Each row, then one of two labels for whether it has a hidden trait; a new part has new ones
[ -2 -16 -14  -5  -4 -26   4  35   0   1   5 -11 -39   6   5 -40 -16   5
   3 -26  14   9  -1   0] => D
[  5 -15 -25   6  11  12  19  -2   6  -8   0 -18  -2  -1   9 -11 -17   6
  13  -9   6  18   3  -2] => C
[-12  -2  -4 -15 -11   0  18  -2   4  -5  -2  16 -20  13   4  -3  -9  -1
   0  26 -13   1  -4  11] => C
[ -4  -9 -11 -15 -28  10 -16  -1  -4   4  -2 -14  52  -7  19 -12  -4   0
  -2 -19 -15  38   3   3] => D
[-14 -22 -20  11 -25  -2 -35  -8  -5  -8  -8  10   6   2  13 -29 -23 -15
 -13 -13  12 -41  -2  -3] => C
[ 21   5  22   9 -10   1   0 -31   5  -6 -15   5 -27   7 -13   4  37  11
   7  26  -7 -14   2  -4] => C
[-17  11  20 -11 -40  27 -37  -5   3   0 -15   9 -37   0 -17 -27  -9   9
   9 -11   4  17  -4 -25] => D
[-13   6  18  -4   4 -28 -13  42   1   2   3  -9  -5   1 -36 -12 -11   0
  -1  -8  -1  38  -7  17] => C
[ -8 -25 -23  25  23   1 -19  40   7  -1  -7   3  43   4 -29 -23 -34  -4
   7  -1   3 -35 -14 -17] => C
[ -5   3   0  10 -26 -12 -15 -14   6  13  -2 -14  41  -3  41 -27  -4   1
   8 -27  -2   6   4  17] => D
[-10   7  -4 -28  46  -6  -7 -17   3   6   4   0  14   3  -7  -4  15  12
 -12  -8   0 -33   6  -4] => C
[-13 -24 -16 -13  24  26  -1 -14   2 -13 -15  11  12   4  15   0   0   3
  -9  -4  -5 -46   2  -4] => C
[  2 -29  -4  14   8 -10   2   8  10 -25  -5  -9  39   3  -1  20  10   2
  14 -13  -1  19  -4   3] => C
[  1  19  17 -14  22   4  25   5  -2  12  11   7   2   0 -16   8   8   6
  19  10 -17  54   0  -6] => C
[-14  -1 -14  -5 -21  23  12   8  11 -31  -5 -19   0  -4  -4  23   3  16
  14 -39  -6   1  -4   5] => C
[ -7  -2  10  -9  21   8   7  -8  -4   5  16   3   2   0  -5  18  -2  11
  24  13 -21  51   1  -4] => C
[  8  -5  -3  11  15  15   0  28   0 -11 -15 -15  -1   0 -39  26 -17  -4
  -3  30   1   9   2  14] => C
[-25 -60 -21 -11  24  28 -28  31   3  18  -8 -29   0  -2  -6   0 -10  10
   4 -19  13  43   8  -3] => C
[ 15  15   0  19 -51  14  16   4  -4 -11  -7   5 -13   2 -17 -10 -30  -4
  -7 -28  -6  32 -15   5] => D
[  8 -10  -4  33   5  27   2  31  -2  31 -20 -10   8  -4 -13   1   4   2
  -5 -21  -2 -18  -3   2] => D
[ -3  23  16  -5 -27   0 -12  16  -4  26  -8   6   4   3 -32 -26 -29   2
  11 -18   1  25  -6   1] => D
[  4   2   5  -4  19 -16  -7 -34  -2   2  23   5  20   4 -10  35   0  -6
  14  63  -8 -10  10   4] => C
[ -4 -23   7  15 -22   1  -1  25   2 -35 -11  -4  -7  -1   3  11   8   1
  12 -20  -3  31  -9   4] => C
[-16   2 -14  31  17  -5  -9 -11   1   0  16  -4   0  -4  11   7 -32  -3
 -12   1   3  18  -6   7] => C
[-20   4   8 -33 -50  -7   1  28  -1  17  -1  -1 -21   5 -28 -23 -15   5
  -5 -22  -7  63 -11  15] => D
[-41 -30  -7  13  38  17 -30  43  -2   3  -5  -2 -21  -2  29 -13  -4   1
  -4 -21  -2  22  -7   9] => C
[  2  20   2  27  30  27   8  38   3  -7 -11  -3  -3  -4 -22  -9  -4   1
  -6   3 -11 -11  -8   0] => C
[-12  32  17 -13  43   7   3  -2  -2   7  15 -11 -29  -6  -5   7  20  18
   6  21 -15 -15  12   7] => C
[-26 -17   4   4  27  19 -11  -4  -4  33   2   1  30   4 -32  -2 -35  -2
  -3 -12  -1  17   0  21] => C
[-14  -6 -17  33 -20   9 -26 -17  -5   0   3  -9 -18  -2   1   1 -15   0
 -11 -10  -2 -57  -5  15] => D
[-16  24  18   7 -46  30  -8  -7   0  32  -4  -9 -17 -12  22   4   3   2
  12   6   3  63   1   4] => D
[  0 -15  -6  -4  10  -8  18  11  -8  30   4   4  31   6  -2 -11 -10  -9
 -14   1  -8 -43   0  21] => C
[  8 -11  -6   0  11 -10  21  45  -5 -22   2  20   6   0 -25  32   1  -6
   7 -17   2 -11  -8 -11] => C
[  1 -36 -15 -24   0  -8  23  29   5 -30  -7  -5  12   0   3  31  14  -2
  -1 -23   6  38  -4   2] => C
[-17 -16   5   2  -4 -21 -20  53  -6  16  -8 -11  19   5 -46 -22 -20  -4
  -3 -27  -2  20  -8  27] => D
[ -5  18   5 -34 -24 -10  21  13   1   3   2  20  29  -1  11 -29   5  -1
  -2 -22  -6 -18  -5 -16] => D
